N: [-0.72,-0.97,-8.88,-0.99,-1.31,-1.99,-7.88,-2.88,+0.12,+0.59,-2.72,+5.85,+3.62,-8.28,+3.84,-3.82,-0.96,-4.17,-0.78,-1.16,-1.18,+3.13,-0.51,+2.14,+5.23,+0.90,-1.09,+2.58,+5.79,+3.44,+5.92,-0.12,-5.51,-0.67,-2.34]
D: [-1.19,+0.28,-1.14,-1.25,-0.23,-1.40,-3.65,+0.17,-1.31,+0.61,+2.81,+2.85,+0.98,-0.23,-0.92,+0.86,+0.44,-0.17,+0.68,+1.35,-2.24,+0.24,-1.54,-0.19,-0.49,+2.36,+0.29,+1.87,+1.38,+2.45,+1.80,-0.11,+2.09,+1.11,-1.40]
B: [-2.99,-0.99,-1.71,+2.49,+1.73,+0.33,-1.52,-1.73,-0.29,-1.14,+1.66,+2.57,-1.66,-0.62,+0.44,+0.97,-1.61,+2.42,-0.61,+0.19,-0.65,-1.30,-1.01,-2.11,-0.80,+1.67,+1.41,-2.06,-1.69,+0.47,-3.81,-0.58,+2.11,+0.35,-1.62]
G: [+0.18,-2.99,-2.53,-3.95,-0.70,-1.04,+2.29,-0.65,-2.78,-1.25,+2.20,+0.35,-2.13,-1.20,+1.74,+0.47,-2.65,-2.42,+1.86,-0.49,-1.84,-0.19,+3.96,+0.10,-3.33,+1.24,-1.24,-2.75,+1.37,-2.25,+0.05,+2.65,+0.09,-3.04,-2.54]
shift -1: [+5.85,+3.62,-8.28]
[+5.84,+3.61,-8.29]
succ: [-0.97]
[-8.88]
succ: [+1.38]
[+2.45]
shift +1: [-0.17,+0.68]
[-0.16,+0.69]

M: [-1.15,+0.93,+4.37,+2.05]
K: [+2.21,+3.95,+2.51,+3.80]
Z: [+4.55,+9.06,+8.05,+1.56]
E: [+3.05,-0.62,-0.61,+3.87]
L: [+0.93,-1.15,-0.50,-1.01]
T: [+0.93,-1.15,-0.50,+1.28]
V: [+0.87,-2.33,-0.31,+0.06]
H: [+2.21,-0.62,+3.83,-2.82]
X: [+0.87,-2.33,-1.06,-4.80]
Y: [+3.67,+2.27,-0.32,-3.32]
succ: [-0.32]
[-3.32]
asked: [+0.93,-1.15,-0.50,+1.28]
T
then: [-0.62,-0.61]
[+3.87]
gone E: [-0.61,+3.05,+3.87]
[-0.62]
then: [+4.55,+9.06]
[+8.05]
gone E: [+3.05,+3.87,-0.62]
[-0.61]

S: [-8.89,-9.49,+4.22,+7.14,-8.10,-6.33,-8.11,+4.07]
C: [-8.89,-9.49,+4.22,+7.14,-8.10,-8.59,-6.21,-7.83]
Q: [+4.52,-6.16,+4.61,+4.08,-5.76,-5.40,+0.08,-6.88]
P: [-5.60,-6.16,+4.61,+4.08,-5.76,-5.40,+0.08,-6.88]
then: [+4.52,-6.16,+4.61,+4.08]
[-5.76]
shift +1: [-9.49,+4.22]
[-9.48,+4.23]
shift -1: [-9.49]
[-9.50]
asked: [-8.89,-9.49,+4.22,+7.14,-8.10,-8.59,-6.21,-7.83]
C
succ: [-5.60]
[-6.16]
asked: [-5.60,-6.16,+4.61,+4.08,-5.76,-5.40,+0.08,-6.88]
P
gone S: [-8.10,-9.49,+4.07,+7.14,+4.22,-6.33,-8.11]
[-8.89]

luma: [-2.24,-1.75,-2.24,+5.21,+0.42,-2.24,-2.58,-2.89,-2.99,+0.46,+1.34,+0.22,-1.04]
zoto: [+0.59,+3.05,-3.72,+2.17,+1.79,+1.19,-1.65,+0.75,+2.59,+1.76,-0.06,+3.69,-2.63]
Leto: [+1.55,+2.31,+1.35,-2.04,+2.30,+1.54,+3.38,-1.11,+2.76,+2.61,-3.17,+1.78,+0.08]
Gof: [+2.73,+1.96,+5.97,-2.65,+0.62,+2.71,+0.15,+2.43,+0.35,-2.21,-5.28,+2.39,+2.67]
Bezo: [-0.84,+3.96,+2.87,+2.97,-4.86,+0.48,-1.00,-0.22,-1.32,-1.69,+4.80,-0.36,-1.43]
gola: [+2.73,+1.96,+5.97,-2.65,+0.62,+2.71,+0.15,+2.43,+0.35,-2.21,-5.28,-1.28,+4.78]
nusat: [+3.58,-0.15,-1.85,-0.03,+2.26,+0.00,-0.78,-3.08,-2.46,-0.61,-0.56,+2.98,-5.64]
batof: [+1.43,-1.27,+1.46,-5.26,+0.47,+0.16,-1.37,+1.59,+1.29,+0.55,-7.17,+0.63,+6.98]
rugum: [+0.32,+0.78,-3.52,-3.77,-1.73,-3.30,+0.15,-3.78,+3.78,+6.09,-1.71,-1.21,-4.65]
Tem: [-1.21,-3.33,-3.13,-0.20,+6.34,+0.21,-1.21,+3.29,+0.89,+2.16,-1.21,-2.66,-0.74]
Rozo: [+5.46,+2.98,+3.12,+0.56,+3.88,+2.92,+0.94,-1.19,-4.87,-3.83,-0.93,-4.07,-0.16]
succ: [+0.46]
[+1.34]
then: [-1.21,-3.33,-3.13,-0.20,+6.34,+0.21,-1.21]
[+3.29]
dup luma: 
[-2.24]
dup Tem: 
[-1.21]

F: [+3.36,-1.78,-2.08,+4.85,+1.06,-7.01,+1.96,-0.32,-2.38,+7.42,+3.88,-2.29,-4.04]
W: [+2.11,+1.10,-3.81,+0.57,+2.09,-2.76,-0.59,-4.28,+0.84,+3.94,+7.62,+0.25,-2.85]
U: [-0.36,+4.27,+4.36,-4.55,-0.08,+2.12,-1.11,+5.79,+0.49,+0.70,+1.40,-3.50,-3.67]
then: [-1.11,+5.79,+0.49,+0.70]
[+1.40]
succ: [+2.11]
[+1.10]

tez: [+0.66,+9.43,+0.30,-5.30,+4.51,-0.70,-2.40]
Fazo: [-3.50,-3.33,+1.29,+1.71,+3.50,-2.88,-2.27]
kige: [-1.78,-4.32,+0.30,+0.97,-0.03,-1.60,-2.23]
vaz: [+1.38,-3.37,-1.63,-0.07,-3.14,+6.57,+1.97]
Semos: [+1.75,-2.40,+3.16,+1.78,+0.17,-1.45,+3.42]
Nove: [+1.71,-4.23,-0.05,+4.58,-7.07,+3.58,+5.92]
zupir: [+0.30,+6.54,+1.31,-6.64,+5.30,-0.65,-6.96]
mikeg: [+0.95,-2.04,-4.05,+0.57,-3.55,+6.99,+1.41]
bulan: [-2.14,-4.36,-2.11,-1.83,-2.29,-0.42,-8.07]
Lon: [-2.33,+2.49,-1.83,-0.42,-2.29,-2.11,-0.84]
pupu: [+4.03,+7.19,+2.18,-6.10,-4.04,+0.41,+0.41]
then: [+4.58,-7.07,+3.58]
[+5.92]
then: [-0.07,-3.14,+6.57]
[+1.97]
shift -1: [-1.78,-4.32,+0.30,+0.97]
[-1.79,-4.33,+0.29,+0.96]
then: [-1.83,-0.42,-2.29,-2.11]
[-0.84]
then: [-0.05,+4.58,-7.07]
[+3.58]

